Here is a tiny trained network, its code and every weight. The questions are about switching its units off for an input and a target symbol, where a switched-off unit gives its printed mean instead of its output.

import numpy as np


def w(rows, s, z=0):
    codes = np.array(rows[::2]) - 128.0
    scale = np.full(codes.shape[1], s)
    scale[-1] = z or s
    return codes * scale


def f(y):
    return y / 2 * (1 + np.tanh(0.7978845608 * (y + 0.044715 * y**3)))


def softmax(a):
    e = np.exp(a - a.max(-1, keepdims=True))
    return e / e.sum(-1, keepdims=True)


def log_softmax(a):
    a = a - a.max(-1, keepdims=True)
    return a - np.log(np.exp(a).sum(-1, keepdims=True))


def net(x, mask):
    ids = ['βγεζηθλμξπστψ'.index(c) for c in x.split()]
    T = len(ids)
    res = E[ids] + P[:T]
    u = 0
    for l in range(2):
        q, k, v = (res @ M[l].T for M in (Q, K, V))
        z = softmax(np.where(np.tri(T) > 0, q @ k.T / 2**0.5, -1e9)) @ v
        res = res + np.where(mask[u], z, O[l][:, -1]) @ O[l][:, :-1]
        u += 1
        y = f(res @ A[l][:, :-1].T + A[l][:, -1])
        res = res + np.where(mask[u : u + 4], y, B[l][:, -1]) @ B[l][:, :-1]
        u += 4
    return log_softmax(res[-1] @ U[:, :-1].T + U[:, -1])


Q, K, V, O, A, B = {}, {}, {}, {}, {}, {}
E = w([
[59,135,28,197,175,140,130,134,103],'β',
[127,148,100,79,72,10,24,162,44],'γ',
[128,243,173,153,71,94,205,75,78],'ε',
[178,223,220,161,151,55,77,128,136],'ζ',
[192,35,223,133,87,106,85,159,153],'η',
[42,184,101,187,147,181,96,157,89],'θ',
[115,146,94,194,72,102,202,65,151],'λ',
[191,152,42,160,214,194,58,188,9],'μ',
[95,198,113,139,71,119,157,44,115],'ξ',
[11,148,35,126,190,170,58,90,97],'π',
[53,199,96,137,138,136,114,72,86],'σ',
[41,116,54,172,107,145,132,69,179],'τ',
[151,224,121,33,79,139,142,222,183],'ψ',
],0.014)
P = w([
[110,171,110,84,175,8,153,59,119],'0',
[69,131,106,159,123,148,127,150,140],'1',
[84,127,102,158,121,152,119,147,146],'2',
[85,131,93,160,114,154,115,142,143],'3',
[92,131,97,156,108,162,110,148,151],'4',
[87,133,94,154,113,167,107,150,148],'5',
[94,126,94,154,105,165,105,153,150],'6',
[96,125,84,154,102,171,99,147,159],'7',
],0.011)
Q[0] = w([
[10,182,91,200,85,144,134,52,108],'0.h1',
[60,96,132,197,192,181,254,46,107],'0.h1',
],0.0093)
K[0] = w([
[169,177,91,27,212,37,123,44,104],'0.h1',
[75,71,110,129,232,99,255,73,110],'0.h1',
],0.0088)
V[0] = w([
[197,201,196,117,87,170,149,106,50],'0.h1',
[162,130,106,215,233,142,75,255,107],'0.h1',
],0.0078)
O[0] = w([
[190,102,83,219,179,62,6,181,85,66],'0.h1',
[144,152,95,112,124,237,101,106,177,2],'0.h1',
],0.018,0.0028)
A[0] = w([
[131,167,110,91,127,228,192,135,151,5],'0.n1',
[65,162,75,180,3,72,77,103,187,164],'0.n2',
[211,65,192,57,128,78,38,140,109,53],'0.n3',
[39,118,64,228,152,207,106,105,95,226],'0.n4',
],0.0062,0.0025)
B[0] = w([
[160,166,135,49,198,30,149,114,178,201],'0.n1',
[136,217,163,148,172,128,126,211,51,255],'0.n2',
[96,148,130,55,2,250,22,114,230,150],'0.n3',
[190,202,204,119,67,85,208,106,120,231],'0.n4',
],0.0093,0.008)
Q[1] = w([
[28,145,185,181,78,1,195,96,110],'1.h1',
[190,11,217,164,214,161,197,83,130],'1.h1',
],0.0072)
K[1] = w([
[98,104,138,95,105,11,113,76,117],'1.h1',
[166,109,211,154,123,84,176,118,138],'1.h1',
],0.011)
V[1] = w([
[48,165,104,80,138,189,77,92,125],'1.h1',
[101,102,91,97,249,100,120,81,65],'1.h1',
],0.012)
O[1] = w([
[171,155,228,182,7,64,119,153,126,254],'1.h1',
[158,123,53,168,80,105,152,123,222,147],'1.h1',
],0.012,0.0023)
A[1] = w([
[162,121,127,105,98,153,108,144,198,213],'1.n1',
[59,84,106,152,10,90,123,113,77,2],'1.n2',
[146,144,171,129,88,141,171,101,111,105],'1.n3',
[162,144,159,155,168,91,74,151,97,29],'1.n4',
],0.011,0.0042)
B[1] = w([
[143,27,157,54,171,102,114,163,71,167],'1.n1',
[125,120,123,199,206,214,132,244,141,217],'1.n2',
[123,71,62,103,101,183,42,93,122,250],'1.n3',
[122,156,154,63,197,152,125,80,227,226],'1.n4',
],0.011,0.016)
U = w([
[86,109,124,80,96,99,160,115,194,96],'β',
[104,170,81,184,133,155,72,196,77,105],'γ',
[136,91,98,121,185,80,59,142,155,2],'ε',
[156,132,196,205,145,153,165,37,254,163],'ζ',
[62,28,173,109,165,150,145,104,62,163],'η',
[55,197,75,179,49,109,91,67,99,221],'θ',
[96,116,79,103,160,170,173,118,152,57],'λ',
[247,139,78,119,156,174,164,122,74,151],'μ',
[116,106,72,143,123,19,67,169,30,190],'ξ',
[156,55,97,145,147,136,103,147,176,53],'π',
[178,174,110,176,117,84,179,142,201,150],'σ',
[32,138,159,130,92,185,240,114,203,109],'τ',
[102,207,195,66,132,14,242,221,94,167],'ψ',
],0.0072,0.0078)

Each question gives the input, a string of symbols that net reads in full, and the target symbol t.
The units are the heads (2 rows each of Q, K, V and O) and the neurons (one row each of A and B). Each row of codes is followed by its name. A weight is (code - 128) times the scale printed after its matrix; where a second scale follows, it is the last column's (O, A, B and U).
mask holds one flag per unit, layer by layer, with each layer's heads first. A switched-off unit (its flag False) gives its mean, the last column of its rows in O or B, instead of its output. The means were averaged over made-up inputs and are rounded, as every weight is.
A unit's drop is (log p(t) with every unit on - log p(t) with that unit switched off) / (log p(t) with every unit on - log p(t) with every unit switched off).
The circuit of an input: a set's keep is (log p(t) with only the set's units on - log p(t) with every unit switched off) / (log p(t) with every unit on - log p(t) with every unit switched off). Starting from all 10 units, units are removed one at a time, each time the one whose removal leaves the highest keep (on an exact tie, the one counted first), for as long as the keep stays at least 0.8.
units of the circuit, in order: the units of the circuit, biggest drop first
unit that matters most: the unit with the biggest drop
k most important neurons: the k neurons with the biggest drops, biggest first
k most important neurons of layer l: the k neurons of layer l with the biggest drops, biggest first
input ξ σ γ σ ζ ε, target ξ: units of the circuit, in order	1.h1, 0.h1, 0.n3, 1.n4
input γ λ β, target γ: unit that matters most	0.n3
input ε σ μ, target μ: units of the circuit, in order	0.h1, 0.n4
input λ ψ ψ τ μ θ θ ξ, target λ: units of the circuit, in order	1.h1, 0.h1
input ε θ ε, target ε: units of the circuit, in order	0.h1, 1.n4
input ξ θ θ, target ξ: units of the circuit, in order	1.h1, 0.h1, 0.n3, 1.n4
input μ λ ε β λ μ ξ, target μ: units of the circuit, in order	0.h1, 0.n4, 1.n1
input σ ε ξ γ π, target σ: units of the circuit, in order	1.h1, 0.h1, 0.n4
input η ε ψ π, target η: 3 most important neurons of layer 0	0.n3, 0.n4, 0.n1
input ξ β μ λ η ξ, target ξ: 2 most important neurons	0.n3, 1.n4
input γ β η λ β, target γ: 2 most important neurons	0.n3, 1.n2
input σ π π θ θ, target σ: units of the circuit, in order	1.h1, 0.n4
input σ ξ ζ ε ε, target σ: 2 most important neurons	1.n3, 0.n4
input γ τ ξ ζ ε, target γ: unit that matters most	0.n3
input η ζ ζ λ λ μ λ, target η: units of the circuit, in order	1.h1, 0.n3
input γ σ η π σ λ γ ξ, target γ: 3 most important neurons	0.n3, 1.n2, 0.n4
input η λ γ β β π τ, target η: units of the circuit, in order	1.h1, 0.n3, 0.h1
input η τ ε σ, target η: 3 most important neurons	0.n3, 0.n1, 1.n3
input ζ γ ε ε τ θ, target ζ: units of the circuit, in order	1.n4, 0.h1, 0.n4, 1.h1
input μ θ μ μ σ ε σ η, target η: 2 most important neurons of layer 0	0.n4, 0.n2
input σ β β θ σ ψ γ, target γ: unit that matters most	0.n1
input μ σ γ ε θ, target μ: 2 most important neurons of layer 1	1.n1, 1.n3
input γ θ λ σ, target γ: 2 most important neurons of layer 1	1.n2, 1.n3
input μ γ γ σ, target μ: 4 most important neurons	0.n4, 0.n1, 1.n1, 1.n3
input γ η ζ η β ψ, target ψ: 4 most important neurons	1.n3, 0.n3, 0.n1, 1.n2
input σ ε ψ π γ λ λ ξ, target σ: units of the circuit, in order	1.h1, 0.h1, 1.n3
